Each row has a name. Each question is about the rows just above it.

[-3.51  6.84  8.28  7.46 -0.41  0.99 -1.77 -6.48 -7.10] : <109>
[ 1.18  4.39 -5.35 -6.32  2.35  1.01 -3.72 -8.60  2.78] : <93>
[ 1.95 -0.90  2.35  3.55 -0.48 -4.50 -3.70 -4.39 -2.02] : <44>
[ 1.65 -2.08 -0.45  1.73 -6.84 -7.65 -2.48 -2.08 -2.08] : <60>
[-4.06  5.53 -8.77  6.12 -8.62 -6.86 -6.86  1.87 -2.24] : <49>
The value that <60> holds more than once: => [-2.08]
Repeated in <49>: => [-6.86]
Which row holds [ 1.65 -2.08 -0.45  1.73 -6.84 -7.65 -2.48 -2.08 -2.08]? => <60>

